Here is a tiny trained network, its code and every weight. The questions are about switching its units off for an input and a class, where a switched-off unit gives its printed mean instead of its output.

import numpy as np


def w(rows, s, z=0):
    codes = np.array(rows[::2]) - 128.0
    scale = np.full(codes.shape[1], s)
    scale[-1] = z or s
    return codes * scale


def f(y):
    return y / 2 * (1 + np.tanh(0.7978845608 * (y + 0.044715 * y**3)))


def log_softmax(a):
    a = a - a.max(-1, keepdims=True)
    return a - np.log(np.exp(a).sum(-1, keepdims=True))


def net(x, mask):
    res = np.array(x, float).reshape(1, 2) / 4 @ E
    y = f(res @ A[0][:, :-1].T + A[0][:, -1])
    res = res + np.where(mask, y, B[0][:, -1]) @ B[0][:, :-1]
    return log_softmax(res[-1] @ U[:, :-1].T + U[:, -1])


A, B = {}, {}
E = w([
[41,104,1,106],'x0',
[223,70,76,31],'x1',
],0.0081)
A[0] = w([
[53,189,150,183,118],'neuron 1',
[67,210,184,196,129],'neuron 2',
[176,136,254,97,153],'neuron 3',
[62,98,46,129,106],'neuron 4',
[29,116,25,106,101],'neuron 5',
[93,79,115,142,254],'neuron 6',
[75,162,170,184,106],'neuron 7',
[205,162,216,156,100],'neuron 8',
[106,136,140,134,94],'neuron 9',
[242,69,113,22,119],'neuron 10',
[60,171,163,178,110],'neuron 11',
],0.009,0.0099)
B[0] = w([
[174,103,55,52,186],'neuron 1',
[128,119,98,64,204],'neuron 2',
[52,99,162,118,207],'neuron 3',
[90,30,155,176,175],'neuron 4',
[48,7,181,171,198],'neuron 5',
[27,231,162,129,254],'neuron 6',
[157,75,98,72,166],'neuron 7',
[33,1,186,191,178],'neuron 8',
[190,86,109,121,119],'neuron 9',
[124,114,82,51,230],'neuron 10',
[203,68,48,44,174],'neuron 11',
],0.009,0.0091)
U = w([
[85,71,175,172,116],'0',
[144,122,75,56,137],'1',
[95,251,157,158,254],'2',
[176,134,123,185,76],'3',
[174,138,119,164,76],'4',
],0.015,0.0061)

Each question gives the input, the list of numbers given to net, and the class t.
The units are the neurons (one row each of A and B). Each row of codes is followed by its name. A weight is (code - 128) times the scale printed after its matrix; where a second scale follows, it is the last column's (A, B and U).
mask holds one flag per neuron, in row order. A switched-off neuron (its flag False) gives its mean, the last column of its row in B, instead of its output. The means were averaged over made-up inputs and are rounded, as every weight is.
A unit's drop is (log p(t) with every unit on - log p(t) with that unit switched off) / (log p(t) with every unit on - log p(t) with every unit switched off).
The circuit of an input: a set's keep is (log p(t) with only the set's units on - log p(t) with every unit switched off) / (log p(t) with every unit on - log p(t) with every unit switched off). Starting from all 11 units, units are removed one at a time, each time the one whose removal leaves the highest keep (on an exact tie, the one counted first), for as long as the keep stays at least 0.8.
circuit, biggest first: the units of the circuit, biggest drop first
k most important neurons: the k neurons with the biggest drops, biggest first
drop when u is switched off: that unit's drop, to one decimal
input [8,7], class 0: circuit, biggest first : (neuron 5)
input [-3,-3], class 2: 3 most important neurons : (neuron 5; neuron 4; neuron 10)
input [0,3], class 2: 2 most important neurons : (neuron 11; neuron 1)
input [2,-4], class 1: 2 most important neurons : (neuron 1; neuron 11)
input [6,-8], class 1: 3 most important neurons : (neuron 1; neuron 11; neuron 2)
input [2,-3], class 2: 2 most important neurons : (neuron 10; neuron 8)
input [-2,-3], class 2: 2 most important neurons : (neuron 5; neuron 10)
input [6,-7], class 1: 2 most important neurons : (neuron 1; neuron 11)
input [-5,5], class 0: 4 most important neurons : (neuron 8; neuron 3; neuron 1; neuron 11)
input [-6,5], class 0: 2 most important neurons : (neuron 8; neuron 3)
input [5,0], class 0: 2 most important neurons : (neuron 5; neuron 4)
input [-5,-6], class 1: drop when neuron 1 is switched off : 0.3
input [6,0], class 0: drop when neuron 5 is switched off : 0.2
input [7,3], class 0: drop when neuron 8 is switched off : 0.0
input [2,-2], class 2: most important neuron : (neuron 8)
